Each row has two labels, one from each of two sets.
[ 0.88 -1.04  1.03 -0.74 -1.74  1.40 -1.33 -1.60  1.03  1.23  0.06 -4.92
  0.84  3.88 -5.07  1.73  1.34 -0.25 -0.15  0.82 -0.25  1.09 -0.04  0.47
 -6.40  0.95 -0.49 -0.21  0.72 -0.39  0.31 -0.48  0.71  1.64  2.14  0.23
  1.08 -0.94 -1.60 -2.83 -1.13 -0.96 -1.56  3.27  0.62  0.29  3.06 -2.78
  0.71  2.69 -0.27  2.09 -5.28  3.77]
dev, kuzek
[ 0.26 -2.50  1.25  1.52  2.81  0.98 -1.57 -0.27 -0.12  0.96  1.16 -0.43
 -0.76  1.13 -2.74 -0.78  0.39 -0.70 -0.93  1.03  0.93  0.61  0.35  1.57
 -0.36  0.04 -0.14  0.68  0.24  0.38 -1.33  0.15  0.67 -0.65 -1.85 -0.67
  0.11  0.31 -1.18 -0.97  0.28  0.22  0.50 -0.72 -0.52 -1.46  0.17 -0.74
 -1.55 -0.99 -0.44 -0.40 -0.20 -1.87]
dev, dob
[-0.03  0.38  1.39  1.18  1.51 -0.23  1.92  1.41  0.36  0.38  0.62  1.18
 -0.63 -0.93  1.56 -0.45  0.02  1.73 -1.22  0.58  0.45  0.57  1.55  0.02
 -0.22 -0.08 -0.60  0.18 -0.53  1.31  0.48  0.04  0.20 -0.23 -0.59 -0.92
 -0.08  0.16 -1.39 -0.99 -0.27 -0.08  0.92 -1.27 -0.21 -0.24 -1.10 -0.20
  0.73 -1.79 -0.22 -0.72  2.19 -1.10]
dev, kuzek
[ 0.17 -1.35  1.29  1.44  1.82  0.43 -0.47 -0.40  0.00  0.77  1.15  0.14
 -1.88  0.36 -1.81  0.29  0.50 -0.41 -1.11  0.76  1.05  0.04  0.26  1.60
 -0.68 -0.23 -0.59  0.46  0.18  1.35 -1.37 -0.10  0.76 -0.65 -0.75 -1.37
 -0.32  0.56 -0.90 -0.48  0.25  0.25  0.69 -1.13 -0.51 -1.65  0.04 -1.24
 -1.18 -0.20 -0.31 -0.09 -0.36 -2.28]
dev, dob
[-0.40 -0.32  0.50  0.00  1.78  1.24  2.85  0.72 -0.31  0.25  0.67  0.95
 -0.61 -3.18 -1.03  1.04 -1.67  0.30 -0.17 -1.65 -0.47 -0.48 -1.23  0.98
  1.76 -0.80 -0.12  0.28 -0.32  1.81  0.32  0.26 -0.97 -0.60 -1.25 -1.38
  0.26 -0.05 -0.29  0.96 -0.47  0.05  0.76 -1.91  0.01 -1.14 -0.60 -1.06
 -0.62 -1.32  1.02  0.21  1.88 -4.39]
Vubu, dob
[ 0.09 -1.22  0.29  0.27  1.86  0.80  1.97 -0.11 -0.26  0.21  0.48  0.48
 -0.09 -1.42  0.81  0.29 -2.59 -0.23  0.33 -0.77  0.20 -0.37  0.28  1.12
  3.65 -0.66 -0.31  0.14 -0.32  0.32  0.05  0.70 -1.32 -0.65 -1.44 -0.84
 -0.83  0.05  0.98 -0.20  0.07  0.26  0.58 -1.70 -0.03 -1.19 -0.39 -1.44
 -2.08 -0.66  0.90 -0.34  1.30 -4.05]
Vubu, dit
[-0.33  0.93  1.00  1.19  1.00 -1.07  0.77  2.03  0.06  0.37  0.23  1.23
 -0.79 -2.21  0.26 -0.14  1.28  1.46 -1.05  0.16  0.02  0.07 -0.28  0.12
  0.62  0.12  0.10  0.41 -0.14  1.12 -0.13  0.53  1.46  0.02 -0.23 -0.71
  0.02  0.15 -0.68 -0.42 -0.47  0.20  0.30 -0.94  0.08  0.39 -1.08  0.76
  0.68 -1.76 -0.65 -0.94  2.09  0.14]
dev, dob
[ 0.17 -1.22  0.96  1.02  1.95  1.34 -0.31 -0.47  0.32  0.65  1.00  1.04
 -0.57  1.59 -0.77 -1.29 -0.06 -0.16 -1.12  1.16  0.69  1.00  1.02  0.41
 -0.93 -0.30 -0.43  0.63  0.20  0.92 -0.33 -0.43 -0.60 -0.98 -1.44 -0.30
  0.51  0.34 -1.49 -0.12  0.16  0.48  0.62 -0.50 -0.32 -1.34  0.29 -0.16
 -0.22 -1.02 -0.17  0.33 -0.43 -2.91]
dev, kuzek
[-0.03  0.31  0.44  0.38  0.10  0.97  3.69  1.53 -0.03  1.04 -0.11  0.33
  0.76 -2.06  0.16 -0.75 -1.55  0.12 -0.44  0.18 -0.73  0.76 -0.63  0.44
  2.00 -0.82  0.38  0.26 -1.08  0.54  2.65  0.41 -1.06  0.23  0.33 -0.59
  0.68 -0.92 -0.71 -0.02  0.08 -0.34  0.92 -1.39  0.60 -0.07 -2.25  0.29
 -0.08 -2.38  0.87 -0.95  1.73 -4.29]
Vubu, dob
[-0.30  1.21  0.12 -0.19 -0.21 -0.19  2.47  1.40  0.32  0.32  0.11  1.48
 -0.22 -2.10 -0.18  0.21  0.84  0.78 -0.61 -0.40 -0.79 -0.21 -1.77 -0.54
 -0.10 -0.56  0.18  0.02 -0.47  1.41  1.40 -0.67  0.77  0.38  0.79 -0.80
  0.84 -0.32 -1.05  0.87 -0.16 -0.13 -0.15 -1.00  0.43  0.35 -0.67  1.32
  1.61 -1.39 -0.33 -0.05  1.17 -1.49]
dev, kuzek
[ 0.12 -0.11  0.77  0.06  1.32 -0.17  1.79  0.89 -0.18  0.21  0.23  0.39
 -0.39 -1.41  0.74 -0.17 -0.87  0.97 -0.26 -0.05  0.73  0.10 -0.19  0.26
  0.86 -0.23  0.02 -0.11 -0.35  0.88  0.49  0.03  0.08  0.05 -0.45 -0.60
 -0.18 -0.32 -0.91 -0.91 -0.97  0.04  0.55 -1.58 -0.33 -0.08 -0.93 -0.35
 -0.26 -0.90  0.15 -0.64  2.76 -1.77]
Vubu, dob
[-0.26 -0.15  1.31  1.36  2.35  0.64  1.05  0.50  0.30  0.08  1.22  2.06
 -1.19 -0.29  0.52 -0.42  0.09  1.22 -1.37  0.54  0.39  0.32  1.08  0.11
 -0.75 -0.33 -0.70  0.26  0.02  1.98 -0.49 -0.48 -0.08 -0.94 -1.27 -1.20
  0.18  0.68 -1.79  0.21 -0.18  0.41  0.91 -1.06 -0.43 -0.89 -0.24 -0.53
  0.55 -1.27 -0.34  0.08  1.47 -2.55]
dev, kuzek
[ 0.17 -2.46  0.18  0.15  5.04  2.55 -0.69 -0.43 -0.38  0.02  1.15  1.56
 -0.86  0.94 -1.80 -1.82 -1.96 -0.39 -0.17  0.00  0.51  0.61  0.22  0.60
  1.55 -0.84 -0.05  0.34  0.69  0.71 -1.47 -0.41 -1.53 -2.04 -3.07 -0.32
  0.36  0.70 -1.34  0.76  0.33  0.51  0.86 -1.32 -1.16 -1.69  0.60  0.33
 -1.10 -0.80  0.05  0.26  1.66 -4.89]
Vubu, kuzek
[ 0.45 -0.81  1.61  0.74  1.87 -0.64  1.40  0.65  0.32  0.74  0.85  0.05
 -0.22 -0.94  0.62  1.36 -0.96  1.20 -0.19 -0.36 -0.43  0.15  1.78  0.85
  0.55 -0.01 -1.05 -0.16 -0.66  0.94 -0.10  0.46  0.16 -0.31 -0.46 -1.77
 -1.10  0.59  0.52 -1.13 -0.69 -0.02  0.51 -0.98  0.07 -0.74  0.95 -2.52
 -0.50 -0.57  0.14 -0.39  0.70  0.18]
Vubu, dit
[-0.58  0.35  0.40  0.79 -0.82 -1.36  1.06  1.05  0.23  0.83 -0.15  0.50
  0.03 -2.19  0.83  0.54  0.35 -0.59 -0.40  0.15 -0.34 -0.43 -0.47  0.83
  2.14 -0.16 -0.01  0.24 -1.18  0.18  0.84  0.45  0.56  0.10  0.58 -1.41
 -0.77  0.11  0.99  0.61 -0.29 -0.31  0.63 -1.25  0.38 -0.43 -1.91 -0.21
 -0.39 -1.26  0.03 -1.40  1.20 -0.06]
dev, dit
[-0.31 -1.57  1.37  1.16  1.98  0.44 -1.25  0.14  0.24  1.25  0.73 -0.23
  0.13  0.27 -1.89  0.44  0.18 -0.76 -0.54  0.44 -0.77  0.18  0.74  1.16
 -0.47  0.12 -0.30  0.26 -0.19  0.28 -0.81  0.12  0.18 -0.90 -0.82 -1.44
 -0.28  0.68  0.25  0.11 -0.33 -0.30  0.52 -0.04 -0.06 -1.29  0.16 -1.46
 -0.62 -0.70 -0.19 -0.37 -0.70  0.63]
dev, dit
[-0.18 -0.57  0.45  0.90  3.59  1.43  1.58  1.01 -0.07  0.10  1.08  2.16
 -0.78 -1.52 -1.44 -0.64 -0.91  0.89 -0.78 -0.72 -0.15  0.13 -0.57  0.33
  1.95 -0.67  0.33  0.27  0.22  1.40 -0.24  0.18 -0.26 -1.17 -1.71 -0.83
  0.82  0.65 -1.01  0.44  0.12  0.42  0.26 -1.57 -0.02 -0.59  0.16  0.53
  0.04 -2.01 -0.02  0.17  1.94 -4.30]
Vubu, kuzek
[-0.47 -1.89  1.01  0.13  1.95 -0.39  1.39 -0.05  1.28  2.05  1.40  0.11
  0.24  0.62 -1.56  0.21  0.07 -0.04 -0.37  0.66 -0.68  0.74  0.51  0.31
 -0.59 -0.56 -0.77 -0.18 -1.16  0.76  1.01 -0.73  0.31 -0.34 -0.16 -2.29
  0.13  0.33 -0.63 -0.58 -0.82 -0.54 -0.07 -1.11 -0.15 -0.62  0.84 -0.79
  0.59 -0.91 -0.86 -0.62 -0.83 -0.87]
dev, dob
[ 0.75 -2.08  0.77 -0.12  3.97  1.32  3.48 -0.51 -0.57 -0.06  0.82  1.11
 -1.05 -1.39  2.51 -1.06 -4.26  0.98  0.65 -0.25  1.75  0.37  0.82  0.53
  4.39 -1.21 -0.32 -0.19 -0.39  1.29  0.65 -0.17 -2.24 -0.89 -2.64 -0.74
 -0.80 -0.20 -0.75 -1.51  0.07  0.49  1.67 -3.68 -1.03 -1.34 -1.18 -0.79
 -2.23 -1.58  0.92 -1.11  4.92 -6.40]
Vubu, dob
[ 0.14 -2.03  1.26  0.21  2.43  1.36 -0.23 -0.02 -0.56  0.80  0.62 -0.78
 -0.31 -0.53 -2.21  0.39 -1.75 -0.64  0.02 -0.10 -0.24  0.22  0.15  1.49
  0.45 -0.30 -0.17  0.28 -0.06  0.42 -0.82 -0.23 -0.66 -0.90 -1.31 -0.84
 -0.27  0.07 -0.34 -0.25 -0.31  0.03  0.66 -0.91 -0.51 -1.53 -0.06 -1.94
 -1.64 -0.53  0.81 -0.32  1.04 -2.15]
Vubu, dit
[ 0.83 -1.33  0.35 -0.26  1.87  1.49  1.67 -0.61  0.06  0.05  0.73 -0.70
 -0.85  0.17 -0.66  0.02 -1.84  0.58  0.04 -0.18  1.19  0.02 -0.26  0.76
  0.41 -0.67 -0.42 -0.17  0.45  1.09  0.07 -0.12 -0.83  0.12 -1.04 -0.21
  0.08 -0.66 -0.87 -1.93 -0.24  0.15  0.26 -1.14 -0.36 -0.67  0.74 -1.42
 -1.27  0.18  0.36  0.44  0.78 -3.71]
Vubu, kuzek
[ 0.77 -0.65  0.75  0.28  1.35  0.33  1.66 -0.19 -0.08 -0.22  0.42 -0.69
 -0.66 -0.23  1.24  0.39 -1.69  1.01  0.20 -0.08  1.54 -0.10  0.73  0.78
  1.71 -0.17 -0.37 -0.13  0.07  0.42 -0.06  0.49 -0.59  0.26 -1.09 -0.08
 -0.87 -0.20 -0.19 -2.37 -0.07  0.42  0.46 -1.21 -0.31 -0.41 -0.07 -1.47
 -1.78  0.10  0.42 -0.57  1.91 -2.23]
Vubu, dob
[ 0.69 -5.22  1.19  1.40  6.11  2.51 -3.31 -1.81 -0.17  1.42  1.62 -1.02
 -0.53  3.11 -3.74 -1.70 -2.11 -1.93 -0.15  0.80  1.33  1.31  1.76  2.88
  3.08 -0.26 -0.19  0.54  0.51 -1.20 -2.89  0.88 -1.12 -2.38 -4.20 -0.50
 -1.00  1.33  0.20 -1.79  1.10  0.50  0.59 -1.10 -0.87 -2.81  1.41 -1.84
 -4.31 -0.86  0.12 -0.94 -1.17 -4.17]
Vubu, dit
[-0.01 -2.80  0.72  0.16  4.92  2.11 -0.51 -0.23 -0.45  0.55  1.49  0.90
 -0.79 -0.03 -3.30 -0.63 -1.52 -0.37 -0.28 -0.45  0.16  0.43 -0.64  1.54
  1.52 -0.71  0.42  0.50  0.53  0.98 -1.58  0.00 -0.66 -1.74 -2.73 -1.11
  0.43  0.64 -1.02  0.34  0.09  0.32  0.64 -1.60 -0.95 -1.73  0.99 -0.43
 -1.41 -1.15  0.18  0.22  1.24 -4.43]
Vubu, dob
[ 0.54 -1.48  0.36 -1.37  3.96  1.84  1.91  0.35 -0.29 -0.25  0.75 -0.12
  0.10 -0.92 -1.32  0.12 -2.87  1.63  0.90 -1.41 -0.20  0.49 -0.65 -0.19
  1.13 -0.81  0.25 -0.35  0.54  0.86  0.26 -0.26 -1.23 -0.34 -1.20 -0.32
  0.79 -0.24 -1.49 -1.17 -0.60 -0.09 -0.30 -1.28 -0.73  0.09  1.48 -0.53
  0.12 -0.45  0.64  0.48  2.61 -2.87]
Vubu, kuzek
[ 0.80 -2.03  0.65  0.90  2.30  3.07 -0.57 -0.87  0.05  0.21  0.59 -0.91
 -0.56  2.11 -3.58 -1.31 -0.97 -0.53 -0.86  0.48  0.97  0.86 -0.13  1.33
  0.11 -0.30  0.20  0.66  1.09  0.04 -0.80  0.59 -0.57 -0.70 -2.36  0.68
  0.96 -0.16 -1.34 -1.33  0.91  0.51 -0.06  0.23  0.03 -1.60  1.14 -0.70
 -1.75 -0.53  0.23  0.86 -1.69 -4.62]
Vubu, kuzek
[ 0.55 -2.14  0.37  0.34  4.10  2.68  0.22 -0.14 -0.35  0.30  0.87  0.75
 -0.67  0.25 -2.17 -1.86 -2.14 -0.44 -0.31  0.10  1.00  0.74 -0.39  0.85
  2.01 -0.86  0.59  0.56  0.55  0.51 -0.38 -0.24 -1.32 -1.33 -2.63  0.10
  0.76 -0.02 -1.91  0.00  0.58  0.49  0.81 -1.59 -0.81 -1.45 -0.02  0.23
 -1.49 -1.73  0.37 -0.03  1.62 -5.82]
Vubu, kuzek
[ 0.18 -0.59  1.41  1.63  1.04  0.55  0.86  0.43  0.19  0.57  0.83 -0.33
 -1.27 -0.20 -1.20  0.47  0.38  0.42 -1.14  0.35  1.06  0.04  0.11  1.39
 -0.07 -0.08 -0.05  0.43  0.01  1.16 -0.62  0.53  0.83 -0.44 -0.59 -0.96
 -0.14  0.13 -1.22 -1.38 -0.09  0.41  0.30 -0.80  0.07 -0.90 -0.21 -1.28
 -1.11 -0.72 -0.22 -0.59  0.24 -2.05]
dev, dob
[ 0.46 -1.59  0.19 -0.24  4.24  1.50  1.85  0.45 -0.01  0.23  0.80 -0.29
  0.15 -0.15 -1.34 -1.03 -2.70  1.09  0.26 -0.76  0.29  0.77  0.04  0.50
  3.28 -0.44  0.24 -0.03  0.53 -0.11  0.21  0.65 -0.94 -0.43 -1.98  0.10
  0.45 -0.14 -0.56 -2.41 -0.05  0.36 -0.25 -1.40 -0.29 -0.13  1.22 -0.39
 -1.33 -1.10  0.26 -0.11  1.70 -3.95]
Vubu, dob
